Here is a tiny trained network, its code and every weight. The questions are about switching its units off for an input and a class, where a switched-off unit gives its printed mean instead of its output.

import numpy as np


def w(rows, s, z=0):
    codes = np.array(rows[::2]) - 128.0
    scale = np.full(codes.shape[1], s)
    scale[-1] = z or s
    return codes * scale


def f(y):
    return np.maximum(y, 0)


def log_softmax(a):
    a = a - a.max(-1, keepdims=True)
    return a - np.log(np.exp(a).sum(-1, keepdims=True))


def net(x, mask):
    res = np.array(x, float).reshape(1, 6) / 4 @ E
    y = f(res @ A[0][:, :-1].T + A[0][:, -1])
    res = res + np.where(mask, y, B[0][:, -1]) @ B[0][:, :-1]
    return log_softmax(res[-1] @ U[:, :-1].T + U[:, -1])


A, B = {}, {}
E = w([
[129,129,128,126,128,130,129],'x0',
[111,143,117,147,133,114,123],'x1',
[114,1,204,149,138,47,68],'x2',
[229,137,176,135,230,162,126],'x3',
[211,163,121,180,53,75,105],'x4',
[125,102,61,140,148,67,235],'x5',
],0.0095)
A[0] = w([
[115,114,160,129,123,148,3,41],'n0',
[177,99,153,150,222,90,96,99],'n1',
[136,72,110,140,169,35,174,90],'n2',
[58,73,153,112,207,127,120,90],'n3',
[96,98,141,90,80,86,122,220],'n4',
[124,54,161,140,134,69,85,2],'n5',
[181,117,137,164,107,54,94,74],'n6',
[187,115,141,168,86,76,110,4],'n7',
[58,92,124,126,58,99,113,9],'n8',
],0.018,0.0053)
B[0] = w([
[67,78,176,148,112,84,231,226],'n0',
[192,138,147,184,208,106,63,229],'n1',
[52,96,203,156,112,110,204,251],'n2',
[137,127,79,5,67,127,81,242],'n3',
[197,100,144,178,123,124,76,236],'n4',
[139,225,48,207,95,215,175,244],'n5',
[156,154,95,46,60,157,115,222],'n6',
[54,67,109,23,173,104,67,204],'n7',
[168,152,146,131,252,111,92,228],'n8',
],0.017,0.013)
U = w([
[129,240,89,201,81,251,135,202],'0',
[175,150,188,177,230,108,46,80],'1',
[96,133,105,1,59,154,71,50],'2',
[32,108,237,182,99,102,219,76],'3',
[142,121,174,157,88,149,91,252],'4',
],0.006,0.011)

Each question gives the input, the list of numbers given to net, and the class t.
The units are the neurons (one row each of A and B). Each row of codes is followed by its name. A weight is (code - 128) times the scale printed after its matrix; where a second scale follows, it is the last column's (A, B and U).
mask holds one flag per neuron, in row order. A switched-off neuron (its flag False) gives its mean, the last column of its row in B, instead of its output. The means were averaged over made-up inputs and are rounded, as every weight is.
A unit's drop is (log p(t) with every unit on - log p(t) with that unit switched off) / (log p(t) with every unit on - log p(t) with every unit switched off).
The circuit of an input: a set's keep is (log p(t) with only the set's units on - log p(t) with every unit switched off) / (log p(t) with every unit on - log p(t) with every unit switched off). Starting from all 9 units, units are removed one at a time, each time the one whose removal leaves the highest keep (on an exact tie, the one counted first), for as long as the keep stays at least 0.8.
units of the circuit, in order: the units of the circuit, biggest drop first
unit that matters most: the unit with the biggest drop
top k neurons: the k neurons with the biggest drops, biggest first
drop when u is switched off: that unit's drop, to one decimal
input [-7,3,7,-4,6,1], class 0: top 2 neurons : (n5; n6)
input [-6,-8,-4,1,-6,8], class 3: units of the circuit, in order : (n2)
input [6,1,-6,5,-8,4], class 2: units of the circuit, in order : (n5; n3)
input [-3,7,7,-1,7,7], class 0: top 3 neurons : (n5; n6; n3)
input [6,3,-3,-6,7,-4], class 2: top 2 neurons : (n1; n7)
input [1,8,6,3,6,7], class 3: top 4 neurons : (n2; n3; n7; n8)
input [0,-4,7,6,7,2], class 0: top 4 neurons : (n5; n6; n1; n3)
input [6,6,-1,6,-5,8], class 3: top 4 neurons : (n2; n8; n4; n6)
input [7,-3,-6,7,2,-5], class 1: top 4 neurons : (n5; n6; n3; n2)
input [4,-5,-2,-4,-4,-5], class 3: top 2 neurons : (n5; n1)
input [5,-2,3,-8,-6,0], class 1: top 2 neurons : (n8; n4)
input [2,-2,-3,-8,-7,-4], class 1: top 3 neurons : (n8; n6; n5)
input [-4,6,-5,0,2,-7], class 3: top 2 neurons : (n5; n0)
input [-6,0,-4,-7,6,-8], class 3: top 2 neurons : (n0; n1)
input [0,1,-1,5,-6,5], class 2: unit that matters most : n3
input [5,-5,7,-3,2,0], class 0: top 2 neurons : (n5; n6)
input [-1,5,-6,8,-7,0], class 1: top 3 neurons : (n5; n6; n1)
input [0,-1,4,-3,-2,3], class 0: drop when n4 is switched off : -0.1
input [1,-3,3,-6,1,4], class 1: drop when n8 is switched off : 1.3
input [3,5,2,-4,-1,5], class 3: unit that matters most : n2
input [5,-7,7,5,-4,6], class 0: drop when n7 is switched off : 0.1
input [0,6,4,-4,8,0], class 2: drop when n6 is switched off : 1.5
